Below are the code and all the weights of a small trained network. Each question names an input and a class and asks about switching units off, where a switched-off unit gives its printed mean instead of its output.

import numpy as np


def w(rows, s, z=0):
    codes = np.array(rows[::2]) - 128.0
    scale = np.full(codes.shape[1], s)
    scale[-1] = z or s
    return codes * scale


def norm(h):
    return h / np.sqrt((h * h).mean(-1, keepdims=True) + 1e-5)


def f(y):
    return np.maximum(y, 0)


def log_softmax(a):
    a = a - a.max(-1, keepdims=True)
    return a - np.log(np.exp(a).sum(-1, keepdims=True))


def net(x, mask):
    res = np.array(x, float).reshape(1, 6) / 4 @ E
    u = 0
    for l in range(2):
        y = f(norm(res) @ A[l][:, :-1].T + A[l][:, -1])
        res = res + np.where(mask[u : u + 12], y, B[l][:, -1]) @ B[l][:, :-1]
        u += 12
    return log_softmax(norm(res)[-1] @ U[:, :-1].T + U[:, -1])


A, B = {}, {}
E = w([
[157,93,156,66,111,91,97,79,164],'x0',
[128,128,136,127,138,127,132,131,131],'x1',
[114,107,146,145,146,117,127,12,3],'x2',
[14,119,88,69,151,50,106,170,117],'x3',
[56,95,95,201,100,102,205,54,187],'x4',
[84,156,152,49,40,209,184,118,115],'x5',
],0.0018)
A[0] = w([
[93,255,35,133,167,198,215,172,78,142],'L0N1',
[118,156,96,135,77,129,108,66,85,118],'L0N2',
[113,144,60,246,179,175,122,210,76,66],'L0N3',
[219,140,121,91,158,169,51,236,80,148],'L0N4',
[75,110,111,175,113,101,136,116,207,84],'L0N5',
[192,178,96,142,107,137,149,137,173,155],'L0N6',
[118,68,151,35,119,55,86,97,185,63],'L0N7',
[101,149,168,121,19,123,137,198,212,41],'L0N8',
[109,118,156,120,169,126,140,86,116,111],'L0N9',
[20,33,86,109,130,39,117,158,138,4],'L0N10',
[177,125,116,154,158,76,139,185,205,102],'L0N11',
[229,72,198,101,73,81,134,76,194,102],'L0N12',
],0.0033,0.0014)
B[0] = w([
[119,76,230,116,70,70,101,118,174,214],'L0N1',
[139,71,120,102,211,164,140,162,112,170],'L0N2',
[130,94,199,144,27,75,90,136,162,201],'L0N3',
[189,170,113,63,128,56,183,65,185,252],'L0N4',
[203,166,102,57,148,96,183,73,131,190],'L0N5',
[138,124,138,170,199,194,124,124,131,179],'L0N6',
[87,130,206,220,39,109,133,183,128,187],'L0N7',
[79,42,91,113,213,191,98,130,134,189],'L0N8',
[152,137,95,130,132,157,61,150,109,158],'L0N9',
[124,255,128,177,135,190,110,148,93,213],'L0N10',
[100,63,60,120,138,174,71,110,103,194],'L0N11',
[87,136,187,234,76,121,141,178,130,189],'L0N12',
],0.0031,0.0032)
A[1] = w([
[202,150,146,81,129,91,118,132,69,112],'L1N1',
[2,203,108,57,181,44,137,186,99,98],'L1N2',
[78,130,83,195,116,88,225,74,161,214],'L1N3',
[223,129,154,199,182,182,123,92,146,82],'L1N4',
[146,109,94,202,130,165,227,78,159,126],'L1N5',
[127,122,203,162,39,120,114,161,112,96],'L1N6',
[136,135,74,98,177,158,102,202,233,2],'L1N7',
[38,154,134,51,106,215,143,136,131,56],'L1N8',
[187,126,68,224,210,67,46,123,155,44],'L1N9',
[126,88,133,138,158,118,127,62,9,158],'L1N10',
[153,143,144,169,56,128,141,207,148,158],'L1N11',
[163,102,184,91,104,243,197,106,146,43],'L1N12',
],0.0041,0.00098)
B[1] = w([
[112,151,155,100,166,160,202,138,223,202],'L1N1',
[197,194,97,202,103,160,110,68,101,244],'L1N2',
[196,149,204,20,146,146,113,184,190,250],'L1N3',
[65,198,67,164,98,114,74,133,78,229],'L1N4',
[183,200,120,84,177,123,115,122,110,222],'L1N5',
[74,134,153,181,153,75,111,150,218,212],'L1N6',
[117,78,144,161,182,223,127,84,129,216],'L1N7',
[161,77,102,147,130,46,138,145,55,199],'L1N8',
[82,70,131,54,52,99,206,139,30,254],'L1N9',
[108,46,86,148,173,231,110,183,254,228],'L1N10',
[80,123,164,144,166,128,122,69,146,204],'L1N11',
[104,117,70,139,99,50,120,132,49,219],'L1N12',
],0.0041,0.0032)
U = w([
[119,9,87,140,194,254,104,127,154,251],'0',
[224,207,154,8,157,129,165,119,172,200],'1',
[141,235,94,217,102,132,83,97,74,128],'2',
[75,88,221,184,99,67,107,139,202,1],'3',
[119,32,100,81,82,60,169,139,33,14],'4',
],0.0071,0.00074)

Each question gives the input, the list of numbers given to net, and the class t.
The units are the neurons (one row each of A and B). Each row of codes is followed by its name. A weight is (code - 128) times the scale printed after its matrix; where a second scale follows, it is the last column's (A, B and U).
mask holds one flag per neuron, layer by layer. A switched-off neuron (its flag False) gives its mean, the last column of its row in B, instead of its output. The means were averaged over made-up inputs and are rounded, as every weight is.
A unit's drop is (log p(t) with every unit on - log p(t) with that unit switched off) / (log p(t) with every unit on - log p(t) with every unit switched off).
The circuit of an input: a set's keep is (log p(t) with only the set's units on - log p(t) with every unit switched off) / (log p(t) with every unit on - log p(t) with every unit switched off). Starting from the 12 units with the biggest drops (on a tie, the unit counted first), units are removed one at a time, each time the one whose removal leaves the highest keep (on an exact tie, the one counted first), for as long as the keep stays at least 0.8.
circuit, biggest first: the units of the circuit, biggest drop first
most important unit: the unit with the biggest drop
top k neurons: the k neurons with the biggest drops, biggest first
top k neurons in layer l: the k neurons of layer l with the biggest drops, biggest first
input [1,2,-6,6,-4,-1], class 0: most important unit => L1N7
input [7,6,-5,-8,-6,5], class 2: top 3 neurons in layer 0 => [L0N12; L0N1; L0N6]
input [3,3,-4,-7,1,8], class 4: top 2 neurons => [L1N12; L1N8]
input [6,7,1,-2,0,6], class 3: circuit, biggest first => [L0N12; L1N6]
input [2,7,0,4,2,1], class 2: top 2 neurons => [L0N10; L1N2]
input [5,2,1,-1,1,6], class 4: top 3 neurons => [L1N12; L1N8; L0N3]
input [6,-2,5,-6,0,0], class 2: top 2 neurons => [L1N4; L0N12]
input [5,-2,2,3,-2,5], class 3: top 2 neurons => [L0N7; L1N6]
input [-2,3,-5,-8,3,4], class 2: circuit, biggest first => [L1N12; L1N4]
input [-5,2,5,2,-7,-6], class 1: circuit, biggest first => [L0N4; L1N1]
input [1,-2,-7,-5,-2,8], class 4: top 2 neurons => [L1N12; L1N8]
input [0,-7,-4,-3,1,-5], class 4: top 2 neurons => [L1N9; L1N10]
input [-6,4,-5,7,4,6], class 2: top 3 neurons => [L1N2; L0N10; L1N10]
input [5,4,-7,0,1,-6], class 0: top 2 neurons in layer 1 => [L1N7; L1N12]
input [-4,7,3,5,6,1], class 1: circuit, biggest first => [L1N3]
input [3,-6,-4,5,6,0], class 1: circuit, biggest first => [L1N3; L0N5]
input [-7,4,2,7,0,2], class 2: top 3 neurons in layer 0 => [L0N10; L0N7; L0N12]
input [7,5,-8,-3,-6,2], class 0: circuit, biggest first => [L1N7; L0N8]
input [8,1,3,0,8,-6], class 1: top 3 neurons => [L1N3; L0N5; L1N5]
input [-2,8,2,2,4,5], class 4: circuit, biggest first => [L1N8]
input [-2,0,5,-3,7,-7], class 1: circuit, biggest first => [L1N3; L1N5]
input [2,6,-7,-3,-4,8], class 4: circuit, biggest first => [L1N12; L1N8]
input [-3,-4,-3,-5,-3,6], class 4: top 2 neurons => [L1N12; L1N2]
input [3,-7,-4,-2,3,0], class 0: top 3 neurons in layer 0 => [L0N8; L0N4; L0N11]
